Below are the code and all the weights of a small trained network. Each question names an input and a class and asks about switching units off, where a switched-off unit gives its printed mean instead of its output.

import numpy as np


def w(rows, s, z=0):
    codes = np.array(rows[::2]) - 128.0
    scale = np.full(codes.shape[1], s)
    scale[-1] = z or s
    return codes * scale


def f(y):
    return np.maximum(y, 0)


def log_softmax(a):
    a = a - a.max(-1, keepdims=True)
    return a - np.log(np.exp(a).sum(-1, keepdims=True))


def net(x, mask):
    res = np.array(x, float).reshape(1, 4) / 4 @ E
    y = f(res @ A[0][:, :-1].T + A[0][:, -1])
    res = res + np.where(mask, y, B[0][:, -1]) @ B[0][:, :-1]
    return log_softmax(res[-1] @ U[:, :-1].T + U[:, -1])


A, B = {}, {}
E = w([
[152,191,32,254,95,136,134],'x0',
[123,6,87,188,198,128,111],'x1',
[114,74,47,79,20,99,188],'x2',
[60,119,172,174,71,43,62],'x3',
],0.011)
A[0] = w([
[192,121,106,104,183,203,206,59],'neuron 1',
[132,28,97,164,179,123,119,30],'neuron 2',
[117,128,132,136,134,86,133,54],'neuron 3',
[78,131,153,165,90,79,86,63],'neuron 4',
[120,118,152,123,135,121,149,29],'neuron 5',
[144,159,161,143,178,135,105,91],'neuron 6',
[120,91,172,50,151,103,126,103],'neuron 7',
[89,78,183,57,123,142,120,117],'neuron 8',
[144,145,94,167,98,143,112,68],'neuron 9',
[136,112,80,140,79,111,162,70],'neuron 10',
[139,253,153,70,74,118,158,2],'neuron 11',
[101,126,147,152,105,87,100,54],'neuron 12',
[124,84,82,88,50,100,189,77],'neuron 13',
[108,112,135,72,155,109,124,72],'neuron 14',
[115,87,68,95,73,109,169,62],'neuron 15',
[126,131,136,135,138,115,141,65],'neuron 16',
[112,133,122,149,116,118,113,55],'neuron 17',
[126,53,88,155,162,118,125,30],'neuron 18',
[135,151,172,139,175,178,79,78],'neuron 19',
[176,140,90,82,154,212,166,41],'neuron 20',
[131,81,116,68,87,110,127,105],'neuron 21',
[83,115,148,141,98,64,60,86],'neuron 22',
[159,166,187,165,166,151,78,64],'neuron 23',
[84,114,168,160,91,63,92,64],'neuron 24',
[136,192,53,202,102,125,132,115],'neuron 25',
[136,168,74,209,105,132,148,76],'neuron 26',
[136,151,153,142,184,138,75,89],'neuron 27',
[128,107,179,80,126,117,142,77],'neuron 28',
],0.016,0.0082)
B[0] = w([
[155,116,76,94,46,72,201,242],'neuron 1',
[58,83,224,68,49,171,51,222],'neuron 2',
[135,140,129,119,112,124,131,138],'neuron 3',
[156,124,75,85,79,90,176,203],'neuron 4',
[131,113,121,130,139,136,126,133],'neuron 5',
[85,183,128,177,153,103,135,187],'neuron 6',
[198,94,104,137,193,181,110,223],'neuron 7',
[200,89,120,154,191,184,113,229],'neuron 8',
[155,108,131,137,170,153,116,174],'neuron 9',
[119,173,144,178,166,112,118,193],'neuron 10',
[38,34,252,83,46,171,37,217],'neuron 11',
[148,137,109,92,94,99,150,172],'neuron 12',
[66,220,122,190,169,91,138,239],'neuron 13',
[169,114,103,131,155,160,103,176],'neuron 14',
[81,208,144,186,176,99,144,220],'neuron 15',
[131,138,119,135,120,132,117,128],'neuron 16',
[156,140,130,129,121,155,135,145],'neuron 17',
[81,106,207,80,79,146,71,199],'neuron 18',
[93,171,132,187,149,104,136,200],'neuron 19',
[167,135,48,72,46,41,192,216],'neuron 20',
[96,160,122,184,185,125,129,202],'neuron 21',
[151,126,68,79,69,94,195,211],'neuron 22',
[81,188,120,169,173,112,136,204],'neuron 23',
[155,122,95,107,69,92,194,207],'neuron 24',
[199,73,112,115,198,185,94,247],'neuron 25',
[182,81,127,124,208,186,124,222],'neuron 26',
[80,187,120,172,163,103,141,190],'neuron 27',
[180,108,127,122,163,157,93,186],'neuron 28',
],0.012,0.016)
U = w([
[234,103,97,142,221,182,105,175],'0',
[23,254,110,196,180,83,145,90],'1',
[177,143,58,88,16,55,217,1],'2',
[9,81,198,93,39,160,37,212],'3',
],0.0099,0.0014)

Each question gives the input, the list of numbers given to net, and the class t.
The units are the neurons (one row each of A and B). Each row of codes is followed by its name. A weight is (code - 128) times the scale printed after its matrix; where a second scale follows, it is the last column's (A, B and U).
mask holds one flag per neuron, in row order. A switched-off neuron (its flag False) gives its mean, the last column of its row in B, instead of its output. The means were averaged over made-up inputs and are rounded, as every weight is.
A unit's drop is (log p(t) with every unit on - log p(t) with that unit switched off) / (log p(t) with every unit on - log p(t) with every unit switched off).
The circuit of an input: a set's keep is (log p(t) with only the set's units on - log p(t) with every unit switched off) / (log p(t) with every unit on - log p(t) with every unit switched off). Starting from the 12 units with the biggest drops (on a tie, the unit counted first), units are removed one at a time, each time the one whose removal leaves the highest keep (on an exact tie, the one counted first), for as long as the keep stays at least 0.8.
units of the circuit, in order: the units of the circuit, biggest drop first
unit that matters most: the unit with the biggest drop
top k neurons: the k neurons with the biggest drops, biggest first
drop when u is switched off: that unit's drop, to one decimal
input [7,-1,6,7], class 0: top 2 neurons -> (neuron 25; neuron 26)
input [4,-4,-1,4], class 0: top 4 neurons -> (neuron 25; neuron 1; neuron 2; neuron 20)
input [-1,6,-5,1], class 3: units of the circuit, in order -> (neuron 2)
input [7,-2,1,7], class 0: top 2 neurons -> (neuron 25; neuron 26)
input [1,-7,8,-8], class 1: top 3 neurons -> (neuron 13; neuron 15; neuron 10)
input [-2,-7,-3,8], class 2: top 2 neurons -> (neuron 22; neuron 24)
input [1,-1,3,3], class 1: top 2 neurons -> (neuron 1; neuron 20)
input [8,0,7,8], class 0: top 2 neurons -> (neuron 25; neuron 26)
input [-7,-7,-5,6], class 0: top 3 neurons -> (neuron 8; neuron 7; neuron 2)
input [-5,4,-6,7], class 2: top 2 neurons -> (neuron 22; neuron 24)
input [-4,6,-6,-3], class 1: top 3 neurons -> (neuron 11; neuron 27; neuron 19)
input [0,8,7,-7], class 3: top 2 neurons -> (neuron 2; neuron 18)
input [-6,-1,8,3], class 1: top 2 neurons -> (neuron 13; neuron 15)
input [-4,4,6,-2], class 1: unit that matters most -> neuron 13
input [7,8,0,1], class 3: drop when neuron 23 is switched off -> 0.0
input [0,8,-1,7], class 3: drop when neuron 20 is switched off -> 1.1
input [6,-5,-5,4], class 0: drop when neuron 25 is switched off -> 1.0
